[128 = 0]

[177 138 124  78 125 128 163 111  62 146 180  74 145 154 120 126 129 103
 167 150 182  93 123 121  79 116 137 134  80 158 130 129 165 149 163 139
 106  89 112 144  99 148  74 127 165 128 111  97 143 144 113 172 152 147
 114  81 120 128 146 145 106 120  51 157 129 147 131  61  88 144 169 131
 137 139 134 117 145  83 133 121 184 123  92 115 142 101  75 115 118 116
 142 149 187 142 161 139 112 120 119 108 127 118 103 112 133 107 128  96
 117 130 139 115 117 161 124 145 119 115 128  93 106 144  83 121 138 161
 155 116 116 120 152 145 144  83  66  95 114 145 178 136 115 142 127 138
 114 149 148 131 153 130  81  98 131 119 164 169 108 135 139 124 103 136
 109   4 138 153  77 187  99 164 145 113 137 102 136 115 115  25  98 169
 177 128 167 134 125 118 124 111 128 105 107 141 146 119 145  94 133 129
 123 174 140 103 152 167 132 105 104 129 148 118 147 120 136 147 106 117
 106 158 127 153 168 105 142 158 146 125 123 128 103 130 173  86  77  91
 128 114 126 121 148  78 130 142 115 168 145 138 173 159]
<85>
[140  76 202 186 150 147 140  93 159 145 156 122 132 115  78 160  97 123
 138 141  88 151 155 140 155 124 146  96 154 117  74 128  65 159 131 134
 152 128  99 156 196 165 155 179 110  87 158 155 113 123 100 126  77 108
 151 152 142 127 158 125 147 128 104 127 139 159 139  91 126 179 129  92
 132  99 166 121 103 228 128 151 111 145 185  99 122 111  74 149 117 146
 147 129 131 137 141 117 163 114 137 128 234 202 133 123  82 152 144  97
 183 107  88  72  69 154 113 114 145 120 129 127 112 139 113  78 102  89
 124 106 157 116 109 168   4 131 120 122 144 143 135 143  81 123 150 120
 125  79 160 118 122  74 155 151 136 154  96 150 106 113 235 131 112 164
  87 222 120 109 170 100 100 132 102 146 130 235 121 114 119  78 185 116
 140 112  76 142  99 115 123 132 135 202  76  83 126  88 156 137 161 140
 135 144 149 126 147 113 118  98 129 154 144 106 137 111 136 169  76 139
 110  79 161 161 112 159 136 167 150 140 176 134  89 107 121  97  80 116
 123 118 128 102 129 108 110 147  73 156 105  57 154 137]
<72>
[117 149 122 184 116 130 143 148 160 122 139 137 128 126 114 118 118 117
 107 111 123 136 103 114 136 168 101 144 148 141 109 110 107 135 144 124
 165 144 148 123 176 129 113 149 113 165 184 128 115 142 129 104 113 118
 136 151 138 126 120 127 155 115 154 121 135 143 112 144 127 111 108 153
 150 131 148 133 143 125 136 113 178 135  99  69 124 111 113 129 125 172
 143 114 122 128 130 107 190 132 134 117  99 152 125 121  89 127 148 134
 127 115 107 126 130 112 126 133 134  65 166 114 124 106 112 130 142 134
 119 124 109 120 108 144 115 122 121 180 120 124 128 127 111 125 155 111
 119 104 113 114 115  85 133 122 126 127 123  91 136 131  99 135 161 173
 132 176 121 137 129 152 136 135 128 127 117 189 128 118 120 188 121 118
  88 139 112  99 141 125 164 120 124 144  73 120 154 126 129 124 126 156
 126 113 108 147 133 132 144 185  90  85 121  78 127 146 144 133 108 135
 110 110 133 134  21 138 133 116 144 147 128 115 127 143 123 120 112 134
 125  89 143 118 146  70 111 122 113 148 115 139 138 136]
<73>
[125 153 126 188 102 134 149 125 150 122 140 137 132 130 119 128 132 118
  97 110 126 136 114 119 142 170 107 131 140 118 112 102 109 134 132 124
 177 145 146 127 188 130  95 153 105 160 182 130 114 132 137 104 115 123
 148 138 138 125 130 135 153 113 133 113 136 145 122 106 124 112 110 122
 149 136 147 119 135 127 143 113 161 145 133  89 123  97 117 128 114 158
 137 123 134 125 140  98 183 131 143 120 101 169 122 122  86 117 140 120
 128 115  97 119 139 114 127 111 128  58 166  94 116 116  78 104 141 136
 110 119 103 109  84 153  96 131 118 170 121 119 113 125 102 125 179 110
 117  89 122 120 119  86 130 129 133 128 123 105 153 132 106 145 164 201
 128 160 133 131 141 151 134 136 138 131 113 222 125 109 118 187 124 113
  56 129 113  95 147 124 165  99 124 142  81 107 134 121 121 123 129 151
 117 127 111 141 124 136 170 185  97 101 125  73 138 152 142 123 103 132
 119 111 146 132   9 139 135 120 144 153 133 103 137 133 139 141  99 135
 120  94 152 110 124  90 107 128 103 160 111 108 153 136]
<73>
[158 102 105 175 109 118 108 119 106  70 130 203 138 136 119 116 120 135
  67 123  94 143  91 112 134 111 123 117 122 104 108 193  93 118 143 152
 161 101 142 146 178 191 142  99 152 120 215 126 112 158 139 131 112 111
 156 138 131 126 103 117 120 140 214 143 131 188 136 135 161  91 109 140
 141 141 164 109 120 183 126 133 101 136 152 128 135 187 112 146 123 136
 119 130 172 119  78 118 148 140 129 116 124 121 122 125 106 146 106 148
 152 112 142 111 141 103 135 116 126 116 121 169 138 136 134 134 108  85
 105 131 169  99 150 130  75 156 180 156 151  85 144 108 136 124 146 152
 133 157 118 137  94 123 110 119 130 136 113 111 177 126 134 133 162 172
  81 252 137 106 162 111 111 126 112 160 118 242 169 125 135 114 160 106
 112 115  77 146 158 120 150 125 124 161  95 132 125 105 113 188 108 122
 107 123 140 130 139 121 126 167 145 107 122 108 104 148 107  99 153 151
 152 102  63 140  72 152 115 166 173 109 178 147 139 100 132 148 152 144
 115 135 152 119  85 112 116 123  96 113 128  94 138 118]
<77>
[145  96 116 196 125 125 107 126 154  87 127 185 113 139 105 113 105 143
  73 121  78 152 106 119 145 123 123 127 142 120 111 170  88 121 137 141
 157 127 141 138 166 183 158  98 148 111 205 130 116 156 136 126  98 110
 157 139 137 128 108 108 132 142 215 119 135 171 128 163 162 100 102 145
 143 138 156 112 119 201 124 148 103 127 151 117 128 176 117 141 146 142
 119 126 122 123 116 121 144 140 130 124 158 128 133 124  95 159 103 147
 162 117 120 109 124 114 136 115 125 137 113 171 137 139 134 130 128  80
 110 135 169 118 149 126  63 155 201 150 152  96 130 117 137 117 124 136
 131 153 126 131  81 133 127 134 129 138 107  98 161 128 149 132 159 163
  89 252 124 107 151 100 120 105 109 157 118 229 148 131 148 145 174 121
 132 119  74 141 140 116 153 154 122 163  94 125 117 116 113 178 114 124
 123 108 129 138 130 113 111 149 139 119 114 130  98 139 113 101 150 147
 141 111  86 127  77 152 106 153 165 115 173 151 136 114 119 147 151 151
 122 142 150 118 113 122 124 114  93 110 117 100 118 109]
<77>
[184 167  99 122 104 118 143 116  94 132 200 106 111 169 154 136 133 103
 112 136 183  88  97 104  92 155 114 173  99 114 135 159 141 139 161 136
  81  84 113 111 112 164  59  84 184 129 168  98 138 129 153 122 131 137
 131  73 118 128 131 135  99 118  63 135 136 121 135  66 104 107 137 121
 122 175 140 114 129  97 147 115 199 108 101 152 141  79  95 130 148 100
 112 151 132 145 148 137 125 116 126 114 110 119  91 119 138  83 129 121
  90 139 142 130 146 142 142 101 106 124 119  70 105 145   9 141 155 169
 147 118  80 118 124 100 169  94 116 123 103 118 149 129 142 147 129 118
 110 153 142 136 128 178  74 121 132 126 142 151 117 155 100 131 114 208
 119   4 133 145  50 193 127 164 158  95 120 137 135 104 129  93  84 197
 110 127 136 140 149 113 141 100 100 104 133 138  89 128 136 116 125 125
 135 164 131 111 131 167 171 124 100 137 142 123 133 108 135  94 133 109
 134 148  62 125 173 108 121 153 139 117 107 165 107 148 162 129  71 107
 119 107 122 120 112 121 117 117 139 121 146 165 170 157]
<85>
[173 169 120 129 109 125 179 124 106 145 215  67 126 164 121 135 122  87
 140 139 204  81  95 108  89 168 110 177  95 147 111 117 139 157 178 130
 102  89 119 128 127 148  37 143 174 147 150  90 140 148 136 132 131 145
 117  91 117 129 143 142 123 103  41 140 135 136 140  59  84 127 132 133
 136 171 152 118 145  84 146 109 249 113  73  98 135  52  60 123 130 131
 142 149 149 151 166 130 159 121 119 109 114 149  91 100 108  84 147  97
 102 141 117 115 125 154 134 122 110  73 146  53  96 130   4 118 162 182
 155 110  79 122 115 124 144  66  65 135  97 137 166 135 114 149 139 109
  98 129 125 120 134 132  75 117 132 122 142 143  97 147 103 139 122 212
 118   4 133 173  37 225 115 181 159  90 117 154 130  91 108  82  87 199
 133 144 152 114 137 110 161  99 115 123  82 116 130 130 149  90 137 153
 138 169 113 114 148 176 164 141  65 118 141  91 154 112 161 132  94 110
  94 150 105 146  95 116 132 152 157 142 107 144  96 158 177 107  36  93
 121  80 136 119 160  55 108 120 113 171 134 169 193 179]
<85>
[162  73 187 148 143 129 142  85 110 133 165 127 136 126  93 161 106 122
 142 143 102 133 134 140 137  98 148 100 119 113  76 129  84 161 139 144
 135  89  94 160 169 181 139 165 135  81 150 138 118 129 101 140  88 117
 136 138 125 122 155 130 122 127  89 134 138 167 138  54 120 173 156  93
 124 108 165 113 100 212 135 145 116 142 177 128 130 136  62 152 106 121
 139 143 170 135 142 127 139 114 129 121 220 181 119 114  98 142 143  96
 177 117 109  76  75 155 127 112 138 129 117 121 107 147  99  83  95  96
 124 102 158 111 134 154  14 119 104 103 146 136 158 140  90 134 143 135
 122 106 163 124 128  96 132 136 143 152 121 172 111 124 221 126  98 159
  68 190 128 114 152 109  95 153 114 144 137 219 141 115 128  23 174 136
 161 111  83 167 109 117 129 116 133 186  94  92 128  89 162 137 152 133
 125 160 159 113 151 128 117  91 133 158 152 112 148 137 131 165  87 144
 107  86 127 166 145 144 139 176 164 127 182 145  85  95 141 102  81  98
 122 118 132 111 101 113 121 148  76 149 116  68 173 149]
<72>
[116 160 123 171 106 132 153 131 149 141 144 118 136 134 109 123 126 108
 117 107 138 131 123 126 126 179 109 127 154 145 134  98 133 134 133 127
 168 149 147 120 169 110 111 160  99 171 162 126 117 129 132 111 126 121
 137 134 142 123 130 136 155 109 135 121 135 143 120 120 112 113 109 136
 151 136 144 132 146  94 148 104 178 144  97  63 125  86 121 125 127 176
 143 115 135 127 139 100 179 133 135 122  91 156 115 128  94 120 147 127
 116 119  98 124 141 117 126 135 134  53 169  99 118 115 104 130 130 145
 117 127  92 114  89 168 135 123 103 170 111 130 136 130  99 119 165 111
 118  90 119 115 127  64 135 110 127 119 125 100 142 134 101 137 161 184
 138 125 120 141 135 171 135 138 134 128 125 182 121 115 121 174 104 108
  65 127 134  91 137 124 153 118 129 125  70 119 143 120 129 130 130 156
 124 117  98 144 134 143 155 181  89  84 122  75 133 149 148 144  99 133
 118 128 165 128  33 127 133 108 136 164 120  91 128 141 137  95 104 132
 129  94 145 114 159  76 115 136 112 166 116 126 140 150]
<73>
[113 143 136 190 112 130 139 136 156 116 132 144 131 117 123 142 133 116
  90  97 103 134  96 118 152 166 105 141 146 112  90  90  85 142 130 121
 169 128 143 128 198 131 114 158  96 155 187 139 112 121 138  89  99 117
 139 162 137 122 123 128 151 115 139 111 134 138 125 111 126 115 104 117
 146 135 153 124 105 159 141 112 156 138 145 104 117 108 113 140 109 155
 137 118 117 126 124 100 194 130 140 114 103 185 122 122  76 117 160 130
 133 112  99 116 145 105 120 104 133  65 169  98 115 100  83 101 142 126
 110 120 108 111  78 137  90 133 122 183 128 115 108 129  98 128 175 101
 117  84 118 121 138  85 136 144 135 138 113 103 144 129 109 141 163 202
 125 210 123 132 148 138 141 131 130 129 113 227 129 106 124 183 138  92
  49 135  98 105 146 130 183  94 123 160  86  99 138 108 137 130 131 154
 122 117 113 145 133 126 167 190  98 108 127  75 144 147 143 128 104 131
 112  79 130 136   5 143 138 121 146 155 135 119 127 131 126 157 104 135
 113  89 148 120  96 100 110 112 108 148 113 115 146 141]
<73>
[144 153 115 165  98 131 157 138 138 120 130 137 138 126 120 135 135 112
 108 111 127 134  90 116 142 172  98 133 129 123 108 110 109 142 138 126
 189 139 155 135 193 130  74 167 120 166 192 114 114 140 136 107 138 125
 148 135 136 119 125 135 146 111 125 133 128 162 121  92 117 108 108 133
 158 141 133 123 143  97 139 102 149 145 125  94 116 112 113 124 102 160
 139 119 147 133 141 104 195 121 140 112  89 160 116 124  89 109 131 126
 127 117  96 130 133 120 120 120 119  41 176 103 118 111  84 111 144 134
 114 125 113 108  90 164  94 130 104 176 116 116 125 122 102 126 193 113
 121 101 113 122 128  77 123 111 135 121 136 103 159 139  96 135 166 203
 120 141 130 139 147 164 135 148 137 122 128 204 139 104 120 181 123 105
  70 120 134  92 154 123 172  79 116 145  80 118 154 117 136 118 118 153
 114 122 125 140 118 141 173 208  86  78 128  58 136 164 148 145 102 133
 114 110 129 146   4 144 133 116 146 163 129  96 136 136 154 126 105 132
 114  74 152 116 131  63 112 128  97 162 119 111 147 131]
<73>
